Below is a small trained network, with its code and all its weights. Each question gives an input and a class and asks what happens when units are switched off, that is, made to give their printed mean instead of their output.

import numpy as np


def w(rows, s, z=0):
    codes = np.array(rows[::2]) - 128.0
    scale = np.full(codes.shape[1], s)
    scale[-1] = z or s
    return codes * scale


def norm(h):
    return h / np.sqrt((h * h).mean(-1, keepdims=True) + 1e-5)


def f(y):
    return y / 2 * (1 + np.tanh(0.7978845608 * (y + 0.044715 * y**3)))


def log_softmax(a):
    a = a - a.max(-1, keepdims=True)
    return a - np.log(np.exp(a).sum(-1, keepdims=True))


def net(x, mask):
    res = np.array(x, float).reshape(1, 6) / 4 @ E
    u = 0
    for l in range(4):
        y = f(norm(res) @ A[l][:, :-1].T + A[l][:, -1])
        res = res + np.where(mask[u : u + 10], y, B[l][:, -1]) @ B[l][:, :-1]
        u += 10
    return log_softmax(norm(res)[-1] @ U[:, :-1].T + U[:, -1])


A, B = {}, {}
E = w([
[127,128,128],'x0',
[32,136,57],'x1',
[129,129,127],'x2',
[189,213,22],'x3',
[128,129,129],'x4',
[52,206,254],'x5',
],0.0057)
A[0] = w([
[147,100,134,96],'L0N0',
[124,37,121,115],'L0N1',
[163,119,47,104],'L0N2',
[187,91,147,59],'L0N3',
[156,151,148,119],'L0N4',
[216,95,179,127],'L0N5',
[248,204,125,111],'L0N6',
[249,81,121,3],'L0N7',
[118,180,121,77],'L0N8',
[249,181,180,99],'L0N9',
],0.012,0.0043)
B[0] = w([
[161,106,111,128],'L0N0',
[95,41,111,179],'L0N1',
[97,175,47,214],'L0N2',
[201,111,136,149],'L0N3',
[132,156,136,140],'L0N4',
[253,114,140,208],'L0N5',
[34,168,131,254],'L0N6',
[241,159,157,207],'L0N7',
[120,201,153,131],'L0N8',
[71,163,223,237],'L0N9',
],0.019,0.0053)
A[1] = w([
[91,127,123,69],'L1N0',
[155,133,104,15],'L1N1',
[138,138,133,46],'L1N2',
[167,250,39,9],'L1N3',
[153,117,165,62],'L1N4',
[201,146,230,39],'L1N5',
[128,126,128,111],'L1N6',
[122,113,16,28],'L1N7',
[129,68,172,59],'L1N8',
[104,124,61,73],'L1N9',
],0.014,0.0014)
B[1] = w([
[121,96,171,145],'L1N0',
[126,142,151,124],'L1N1',
[132,125,121,124],'L1N2',
[209,255,89,254],'L1N3',
[113,131,98,142],'L1N4',
[61,120,10,241],'L1N5',
[128,128,126,125],'L1N6',
[39,54,133,203],'L1N7',
[114,191,86,153],'L1N8',
[99,56,116,171],'L1N9',
],0.022,0.006)
A[2] = w([
[231,125,72,175],'L2N0',
[98,161,54,144],'L2N1',
[219,116,81,177],'L2N2',
[151,132,134,89],'L2N3',
[161,90,126,163],'L2N4',
[152,138,142,121],'L2N5',
[72,148,191,153],'L2N6',
[147,131,144,3],'L2N7',
[139,58,127,49],'L2N8',
[245,218,195,13],'L2N9',
],0.012,0.0027)
B[2] = w([
[101,97,251,228],'L2N0',
[208,117,57,253],'L2N1',
[105,117,233,203],'L2N2',
[120,139,139,115],'L2N3',
[82,114,161,128],'L2N4',
[130,136,137,123],'L2N5',
[196,109,157,200],'L2N6',
[107,144,126,101],'L2N7',
[72,117,132,135],'L2N8',
[246,173,116,213],'L2N9',
],0.02,0.005)
A[3] = w([
[112,120,136,13],'L3N0',
[121,88,136,63],'L3N1',
[131,128,124,89],'L3N2',
[86,187,201,3],'L3N3',
[180,52,249,42],'L3N4',
[36,167,152,109],'L3N5',
[123,174,137,50],'L3N6',
[101,136,151,66],'L3N7',
[146,204,136,105],'L3N8',
[114,131,135,122],'L3N9',
],0.016,0.0026)
B[3] = w([
[103,150,138,110],'L3N0',
[102,123,171,137],'L3N1',
[134,128,123,121],'L3N2',
[31,134,161,187],'L3N3',
[252,38,144,253],'L3N4',
[100,99,167,167],'L3N5',
[103,134,166,158],'L3N6',
[105,183,143,124],'L3N7',
[73,109,224,255],'L3N8',
[116,137,133,126],'L3N9',
],0.02,0.0055)
U = w([
[230,30,189,144],'0',
[137,141,12,253],'1',
[190,252,169,165],'2',
[18,163,230,62],'3',
[19,17,104,33],'4',
],0.015,0.0032)

Each question gives the input, the list of numbers given to net, and the class t.
The units are the neurons (one row each of A and B). Each row of codes is followed by its name. A weight is (code - 128) times the scale printed after its matrix; where a second scale follows, it is the last column's (A, B and U).
mask holds one flag per neuron, layer by layer. A switched-off neuron (its flag False) gives its mean, the last column of its row in B, instead of its output. The means were averaged over made-up inputs and are rounded, as every weight is.
A unit's drop is (log p(t) with every unit on - log p(t) with that unit switched off) / (log p(t) with every unit on - log p(t) with every unit switched off).
most important unit: the unit with the biggest drop
k most important neurons: the k neurons with the biggest drops, biggest first
top k neurons in layer l: the k neurons of layer l with the biggest drops, biggest first
input [-1,7,5,-8,3,0], class 4: top 3 neurons in layer 1	(L1N3, L1N8, L1N1)
input [0,-2,-2,1,1,4], class 3: most important unit	L0N7
input [1,2,-6,-3,2,7], class 0: 2 most important neurons	(L0N5, L0N7)
input [-1,2,-3,-8,0,8], class 0: top 4 neurons in layer 0	(L0N5, L0N7, L0N9, L0N3)
input [0,7,-6,-8,3,8], class 0: 4 most important neurons	(L1N5, L2N6, L3N4, L1N3)
input [3,-2,4,2,0,8], class 3: 3 most important neurons	(L0N5, L0N7, L1N3)
input [-6,3,7,7,1,-1], class 1: top 3 neurons in layer 0	(L0N7, L0N5, L0N9)
input [-2,8,-1,-5,-3,3], class 0: 3 most important neurons	(L1N5, L1N3, L0N2)
input [-2,7,4,1,-1,7], class 2: 4 most important neurons	(L0N1, L1N7, L0N9, L0N8)
input [7,4,5,-4,-5,8], class 0: 2 most important neurons	(L0N5, L0N7)
input [-8,-6,0,-2,5,8], class 1: 2 most important neurons	(L1N5, L0N6)
input [6,8,4,-2,-3,8], class 0: 2 most important neurons	(L1N5, L2N6)
input [0,0,-6,3,6,-6], class 2: top 2 neurons in layer 3	(L3N8, L3N4)
input [1,-1,7,3,-1,-6], class 2: 2 most important neurons	(L1N3, L0N7)
input [8,2,0,2,-8,-4], class 1: 2 most important neurons	(L1N7, L1N3)
input [-3,-8,-8,1,3,-7], class 2: top 2 neurons in layer 0	(L0N2, L0N7)
input [-5,-4,4,8,7,3], class 3: most important unit	L0N9
input [0,2,1,-2,-6,7], class 0: top 2 neurons in layer 1	(L1N3, L1N5)
input [-2,7,6,-6,5,0], class 4: top 4 neurons in layer 1	(L1N3, L1N8, L1N5, L1N1)
input [1,4,2,1,5,-8], class 1: most important unit	L0N2
